[[107 121 117]
 [125 136  99]
 [142 106 134]
 [121 124 141]
 [140 134 117]]
:
[[107 121]
 [125 136]
 [142 106]]

[[140 141 117]
 [102 102 154]
 [102  99 154]]
:
[[140 141]
 [102 102]
 [102  99]]

[[129 130 117 117 132]
 [126 130 107 107 137]
 [124 128 112 111 136]]
:
[[129 130]
 [126 130]
 [124 128]]

[[134 110 141 142]
 [117 106 119 114]
 [135 139 152 110]
 [151 130 134 125]
 [134 132 121 128]]
:
[[134 110]
 [117 106]
 [135 139]]

[[106 138 143 117 133]
 [121 129 130 124 134]
 [106 138 144 118 132]
 [110 137 141 119 129]
 [111 137 140 120 127]]
:
[[106 138]
 [121 129]
 [106 138]]

[[152 141 121]
 [155 146 128]
 [122 125 129]
 [133 132 119]]
:
[[152 141]
 [155 146]
 [122 125]]

[[130 148]
 [118 148]
 [130 122]
 [130 121]
 [133 150]]
:
[[130 148]
 [118 148]
 [130 122]]

[[131 142 115 104 134]
 [129 139 124 105 122]
 [127 120 135 144 127]
 [129 139 121 105 125]
 [128 128 126 126 128]]
:
[[131 142]
 [129 139]
 [127 120]]

[[128 127 128 130]
 [127 127 128 129]
 [125 130 108 107]
 [124 129 108 106]
 [126 130 109 108]]
:
[[128 127]
 [127 127]
 [125 130]]
---
[[129 141 133 142 122]
 [127 142 137 151 119]
 [141 153 124 125 128]
 [131 136 129 132 126]
 [130 121 121 111 135]
 [132 127 122 115 133]]
:
[[141 153 124 125 128]
 [127 142 137 151 119]
 [129 141 133 142 122]
 [131 136 129 132 126]
 [132 127 122 115 133]
 [130 121 121 111 135]]

[[145 137]
 [151 140]
 [134 130]
 [132 131]
 [102 117]]
:
[[151 140]
 [145 137]
 [132 131]
 [134 130]
 [102 117]]

[[135 126 137 153 123 128 136 115 133 130 120 145]
 [117 141 128 122 113 124 117 122 116 141 135 122]
 [125 133 129 135 124 124 125 123 126 135 123 132]
 [130 125 124 132 137 125 129 132 132 126 118 131]
 [128 128 125 132 133 124 127 131 130 130 118 131]]
:
[[117 141 128 122 113 124 117 122 116 141 135 122]
 [125 133 129 135 124 124 125 123 126 135 123 132]
 [128 128 125 132 133 124 127 131 130 130 118 131]
 [135 126 137 153 123 128 136 115 133 130 120 145]
 [130 125 124 132 137 125 129 132 132 126 118 131]]

[[133 120]
 [150 125]
 [121 129]
 [104 123]]
:
[[121 129]
 [150 125]
 [104 123]
 [133 120]]

[[120 130 121 119 120 134 114 107]
 [130 121 127 120 118 129 112 103]
 [140 113 133 123 118 122 113 105]
 [123 127 123 119 119 133 113 105]
 [133 118 129 121 117 127 112 103]
 [126 124 125 119 118 131 113 104]
 [115 135 118 118 122 137 117 111]
 [117 133 120 118 120 136 115 108]
 [146 109 137 126 119 118 116 109]
 [143 110 135 124 118 120 115 107]
 [149 108 139 127 120 116 118 112]
 [137 115 131 122 117 124 112 104]]
:
[[115 135 118 118 122 137 117 111]
 [117 133 120 118 120 136 115 108]
 [120 130 121 119 120 134 114 107]
 [123 127 123 119 119 133 113 105]
 [126 124 125 119 118 131 113 104]
 [130 121 127 120 118 129 112 103]
 [133 118 129 121 117 127 112 103]
 [137 115 131 122 117 124 112 104]
 [140 113 133 123 118 122 113 105]
 [143 110 135 124 118 120 115 107]
 [146 109 137 126 119 118 116 109]
 [149 108 139 127 120 116 118 112]]

[[128 139 142 130 135 125 116]
 [128 131 146 128 131 137 128]
 [126 123 122 120 125 121 127]
 [129 125 105 132 126 121 128]
 [129 135 127 131 132 123 121]
 [131 126 107 139 124 132 133]]
:
[[128 139 142 130 135 125 116]
 [129 135 127 131 132 123 121]
 [128 131 146 128 131 137 128]
 [131 126 107 139 124 132 133]
 [129 125 105 132 126 121 128]
 [126 123 122 120 125 121 127]]
---
[[136 145 126 129]
 [144 133 114 133]
 [135 126 153 133]
 [110 133 124 123]
 [114 133 142 129]]
:
[[133 114]
 [126 153]]

[[115 132 135]
 [129 117 132]
 [134 142 104]
 [134 142 104]]
:
[[117 132]
 [142 104]]

[[134 133 128 124]
 [116 122 132 127]
 [123 128 139 126]
 [129 129 117 126]
 [144 131 157 132]]
:
[[122 132]
 [128 139]]

[[123 141 125 125 108]
 [135 131 122 121 118]
 [134 124 127 136 130]
 [115 130 126 132 107]
 [123 127 128 135 124]]
:
[[131 122]
 [124 127]]

[[125 128 127 126 131]
 [115 130 121 120 138]
 [123 129 126 125 131]
 [114 131 122 121 137]
 [105 133 116 114 145]]
:
[[130 121]
 [129 126]]

[[132 128 143]
 [128 130 136]
 [107 137 139]
 [138 135 128]
 [141 127 138]]
:
[[130 136]
 [137 139]]

[[112 120 133 125 127]
 [153 149 141 139 126]
 [135 124 117 135 146]
 [133 117 122 126 110]
 [145 137 122 119 151]]
:
[[149 141]
 [124 117]]

[[122 157 153 145]
 [120 151 146 132]
 [112 103 102 137]]
:
[[151 146]
 [103 102]]

[[134 154 147]
 [155 150 135]
 [145  98 155]]
:
[[150 135]
 [ 98 155]]
---
[[124 117 125 135 135]
 [113 121 122 132 135]
 [141 148 122 118 108]
 [132 132 123 127 122]
 [140 146 121 119 110]
 [134 136 123 125 119]
 [100 113 113 138 137]]
:
[[141 148 122 118 108]
 [140 146 121 119 110]
 [134 136 123 125 119]
 [132 132 123 127 122]
 [113 121 122 132 135]
 [124 117 125 135 135]
 [100 113 113 138 137]]

[[124 136]
 [155 152]
 [126 150]
 [119 121]
 [153 146]
 [132 155]
 [139  99]
 [102 119]
 [146 101]
 [102 111]]
:
[[132 155]
 [155 152]
 [126 150]
 [153 146]
 [124 136]
 [119 121]
 [102 119]
 [102 111]
 [146 101]
 [139  99]]

[[129 125 113 133 129 115 131 132 130 149 131 113 149 134 151 117]
 [108 136 134 132 108 135 107 137 137 138 107 134 138 105 136 135]]
:
[[108 136 134 132 108 135 107 137 137 138 107 134 138 105 136 135]
 [129 125 113 133 129 115 131 132 130 149 131 113 149 134 151 117]]

[[113 138 113 138 138 138 112 138 138 113 136 138 128]
 [148 131 151 133 132 135 152 132 136 157 141 131 113]
 [128 136 129 134 135 133 129 137 133 130 133 136 122]
 [102 141 101 141 141 141 101 140 141 100 137 141 132]
 [118 134 119 140 139 145 119 134 145 120 145 135 127]
 [121 137 121 134 134 131 121 137 131 122 130 136 125]]
:
[[102 141 101 141 141 141 101 140 141 100 137 141 132]
 [113 138 113 138 138 138 112 138 138 113 136 138 128]
 [121 137 121 134 134 131 121 137 131 122 130 136 125]
 [128 136 129 134 135 133 129 137 133 130 133 136 122]
 [118 134 119 140 139 145 119 134 145 120 145 135 127]
 [148 131 151 133 132 135 152 132 136 157 141 131 113]]

[[138 138 138 138 147 133 146 130 138 138 118]
 [144 147 145 145 154 136 152 133 144 143 112]]
:
[[144 147 145 145 154 136 152 133 144 143 112]
 [138 138 138 138 147 133 146 130 138 138 118]]

[[105 109]
 [142 155]
 [119 156]
 [102 132]
 [145 107]
 [153 143]]
:
[[119 156]
 [142 155]
 [153 143]
 [102 132]
 [105 109]
 [145 107]]

[[122 110 139 113 141 129 112 122 112 132]
 [134 135 125 122 107 130 134 143 134 136]
 [130 122 136 107 120 134 109 136 109 133]
 [127 116 135 112 127 131 109 128 109 134]]
:
[[134 135 125 122 107 130 134 143 134 136]
 [130 122 136 107 120 134 109 136 109 133]
 [127 116 135 112 127 131 109 128 109 134]
 [122 110 139 113 141 129 112 122 112 132]]

[[128  99 137 128 120 130]
 [127 127 123 128 128 124]
 [133 112 124 132 118 134]
 [127 121 137 127 134 129]
 [129 130 125 127 130 131]
 [126 132 132 124 136 125]]
:
[[126 132 132 124 136 125]
 [129 130 125 127 130 131]
 [127 127 123 128 128 124]
 [127 121 137 127 134 129]
 [133 112 124 132 118 134]
 [128  99 137 128 120 130]]
